Here is a tiny trained network, its code and every weight. The questions are about switching its units off for an input and a class, where a switched-off unit gives its printed mean instead of its output.

import numpy as np


def w(rows, s, z=0):
    codes = np.array(rows[::2]) - 128.0
    scale = np.full(codes.shape[1], s)
    scale[-1] = z or s
    return codes * scale


def norm(h):
    return h / np.sqrt((h * h).mean(-1, keepdims=True) + 1e-5)


def f(y):
    return y / 2 * (1 + np.tanh(0.7978845608 * (y + 0.044715 * y**3)))


def log_softmax(a):
    a = a - a.max(-1, keepdims=True)
    return a - np.log(np.exp(a).sum(-1, keepdims=True))


def net(x, mask):
    res = np.array(x, float).reshape(1, 7) / 4 @ E
    u = 0
    for l in range(2):
        y = f(norm(res) @ A[l][:, :-1].T + A[l][:, -1])
        res = res + np.where(mask[u : u + 16], y, B[l][:, -1]) @ B[l][:, :-1]
        u += 16
    return log_softmax(norm(res)[-1] @ U[:, :-1].T + U[:, -1])


A, B = {}, {}
E = w([
[132,130,132,126,130,127,134,125],'x0',
[143,128,126,119,165,112,189,108],'x1',
[84,71,176,96,118,105,162,254],'x2',
[17,78,134,142,36,129,201,26],'x3',
[121,133,122,118,141,124,140,126],'x4',
[183,106,164,140,94,131,125,115],'x5',
[95,145,178,155,133,8,78,87],'x6',
],0.008)
A[0] = w([
[71,96,153,127,89,126,165,147,3],'L0N1',
[116,124,132,114,121,116,111,82,88],'L0N2',
[125,136,149,136,133,7,99,125,146],'L0N3',
[123,130,121,131,124,54,101,99,139],'L0N4',
[107,138,120,115,98,159,127,49,134],'L0N5',
[156,130,138,120,117,137,120,138,145],'L0N6',
[159,124,89,122,165,114,99,119,99],'L0N7',
[122,123,125,147,130,67,108,96,95],'L0N8',
[122,134,120,161,143,106,131,118,83],'L0N9',
[111,144,104,133,130,127,121,115,110],'L0N10',
[111,112,103,131,117,73,113,102,116],'L0N11',
[122,128,133,134,126,136,98,116,150],'L0N12',
[139,120,146,102,132,104,130,191,132],'L0N13',
[94,143,141,116,129,147,136,116,99],'L0N14',
[150,121,113,107,133,126,154,134,123],'L0N15',
[163,178,110,141,165,151,86,91,175],'L0N16',
],0.016,0.004)
B[0] = w([
[179,95,158,25,87,138,136,113,204],'L0N1',
[145,154,164,169,130,143,195,107,156],'L0N2',
[46,86,82,112,181,44,9,104,254],'L0N3',
[126,166,213,129,126,167,145,126,202],'L0N4',
[107,122,40,190,184,118,81,119,220],'L0N5',
[67,141,115,86,177,146,165,162,149],'L0N6',
[175,118,167,106,104,107,185,120,177],'L0N7',
[95,164,188,121,95,199,116,150,184],'L0N8',
[130,140,133,124,81,152,99,134,135],'L0N9',
[194,142,121,131,146,136,124,112,139],'L0N10',
[153,165,191,162,104,133,175,145,171],'L0N11',
[161,150,108,89,191,122,203,82,145],'L0N12',
[149,178,137,222,174,123,152,155,197],'L0N13',
[169,97,163,154,101,144,94,143,141],'L0N14',
[101,135,113,110,108,181,56,162,142],'L0N15',
[139,69,163,46,51,135,125,130,241],'L0N16',
],0.014,0.0091)
A[1] = w([
[164,167,162,162,130,212,121,154,121],'L1N1',
[122,191,228,135,94,77,172,38,180],'L1N2',
[134,138,74,47,83,119,183,150,72],'L1N3',
[128,131,184,11,67,197,161,108,150],'L1N4',
[93,168,84,225,144,163,107,49,156],'L1N5',
[202,119,117,143,100,151,222,218,180],'L1N6',
[155,225,83,207,166,119,170,104,86],'L1N7',
[231,62,39,151,71,141,213,107,133],'L1N8',
[124,196,171,54,53,47,144,113,73],'L1N9',
[177,102,230,96,131,87,147,161,196],'L1N10',
[180,44,88,71,110,44,103,131,252],'L1N11',
[163,31,106,74,71,66,84,45,167],'L1N12',
[192,174,112,131,133,110,136,104,91],'L1N13',
[34,15,139,179,86,93,193,152,136],'L1N14',
[77,121,184,39,96,160,78,140,144],'L1N15',
[166,130,110,131,129,78,114,143,94],'L1N16',
],0.011,0.0024)
B[1] = w([
[94,140,186,101,171,123,152,92,145],'L1N1',
[163,194,181,122,79,172,199,188,190],'L1N2',
[145,120,133,174,53,73,127,168,174],'L1N3',
[45,129,146,173,107,4,15,129,252],'L1N4',
[102,107,120,232,140,189,137,122,187],'L1N5',
[153,27,174,95,114,150,195,159,187],'L1N6',
[146,93,160,29,91,126,132,119,158],'L1N7',
[126,27,32,155,122,52,91,105,201],'L1N8',
[154,116,72,43,168,213,124,83,190],'L1N9',
[104,184,18,135,178,153,81,78,215],'L1N10',
[98,148,234,199,42,116,141,144,217],'L1N11',
[142,177,152,54,208,210,193,160,239],'L1N12',
[64,161,67,118,115,152,102,200,125],'L1N13',
[188,187,121,55,123,143,72,104,147],'L1N14',
[241,134,18,104,112,115,215,115,236],'L1N15',
[89,126,157,139,123,93,137,65,129],'L1N16',
],0.015,0.012)
U = w([
[139,4,54,75,26,15,110,158,169],'0',
[156,243,122,20,110,141,122,80,251],'1',
[94,11,22,233,133,202,130,63,66],'2',
[98,195,217,241,85,236,190,91,25],'3',
[122,29,202,108,198,159,215,212,125],'4',
[66,153,150,178,226,27,50,153,64],'5',
],0.011,0.002)

Each question gives the input, the list of numbers given to net, and the class t.
The units are the neurons (one row each of A and B). Each row of codes is followed by its name. A weight is (code - 128) times the scale printed after its matrix; where a second scale follows, it is the last column's (A, B and U).
mask holds one flag per neuron, layer by layer. A switched-off neuron (its flag False) gives its mean, the last column of its row in B, instead of its output. The means were averaged over made-up inputs and are rounded, as every weight is.
A unit's drop is (log p(t) with every unit on - log p(t) with that unit switched off) / (log p(t) with every unit on - log p(t) with every unit switched off).
The circuit of an input: a set's keep is (log p(t) with only the set's units on - log p(t) with every unit switched off) / (log p(t) with every unit on - log p(t) with every unit switched off). Starting from the 12 units with the biggest drops (on a tie, the unit counted first), units are removed one at a time, each time the one whose removal leaves the highest keep (on an exact tie, the one counted first), for as long as the keep stays at least 0.8.
circuit, biggest first: the units of the circuit, biggest drop first
most important unit: the unit with the biggest drop
top k neurons: the k neurons with the biggest drops, biggest first
k most important neurons of layer l: the k neurons of layer l with the biggest drops, biggest first
drop when u is switched off: that unit's drop, to one decimal
input [-3,-2,8,0,-2,7,-7], class 4: most important unit -> L0N13
input [6,-5,1,-2,-6,-2,4], class 5: top 2 neurons -> L0N3; L0N1
input [5,-2,4,-1,4,4,-2], class 4: 2 most important neurons of layer 0 -> L0N13; L0N3
input [8,2,1,0,4,0,-2], class 4: top 2 neurons -> L0N16; L0N3
input [0,-8,7,-5,5,0,-1], class 4: top 2 neurons -> L0N3; L1N4
input [4,-1,8,-8,-8,2,1], class 5: 2 most important neurons of layer 1 -> L1N12; L1N15
input [7,-7,4,0,8,-1,2], class 5: top 3 neurons -> L0N13; L0N16; L0N3
input [-2,0,2,-7,-6,-2,0], class 4: 3 most important neurons of layer 1 -> L1N6; L1N4; L1N8
input [-1,2,1,8,6,8,6], class 1: 2 most important neurons of layer 0 -> L0N1; L0N13
input [-1,8,6,-1,2,6,0], class 4: 3 most important neurons of layer 1 -> L1N4; L1N6; L1N8
input [-4,1,-3,2,4,-3,0], class 2: top 2 neurons -> L0N5; L1N11
input [-6,2,0,6,-3,-6,1], class 3: top 3 neurons -> L0N16; L0N5; L1N2
input [1,-4,-3,5,7,-3,0], class 2: top 3 neurons -> L0N5; L1N11; L1N12
input [-2,1,-1,5,6,3,0], class 2: circuit, biggest first -> L0N5
input [-1,5,0,-8,2,-8,6], class 1: 2 most important neurons of layer 1 -> L1N4; L1N8
input [7,-2,-5,-1,7,7,-3], class 0: top 2 neurons -> L0N16; L0N3
input [-1,1,-4,2,7,-2,-5], class 2: 2 most important neurons of layer 0 -> L0N5; L0N3
input [-1,6,0,-6,7,8,-6], class 0: 3 most important neurons of layer 1 -> L1N12; L1N6; L1N4
input [-3,7,0,7,3,1,5], class 3: 3 most important neurons of layer 0 -> L0N16; L0N5; L0N2
input [4,-4,5,-5,7,0,-4], class 4: most important unit -> L0N3
input [7,6,-4,0,-1,-4,-3], class 0: top 3 neurons -> L0N3; L0N16; L1N8
input [-1,-3,-5,-6,2,7,-3], class 0: top 2 neurons -> L0N3; L1N4
input [-3,-7,4,-1,-5,6,7], class 5: top 2 neurons -> L0N3; L0N16
input [-7,-2,-3,-5,-8,-7,-3], class 0: drop when L0N3 is switched off -> 0.4
input [2,-6,5,-7,5,-3,-4], class 4: drop when L0N3 is switched off -> 0.7
input [0,-8,2,-2,0,5,-3], class 4: drop when L0N3 is switched off -> 0.7
input [-7,-1,-7,7,-2,2,1], class 3: circuit, biggest first -> L0N3
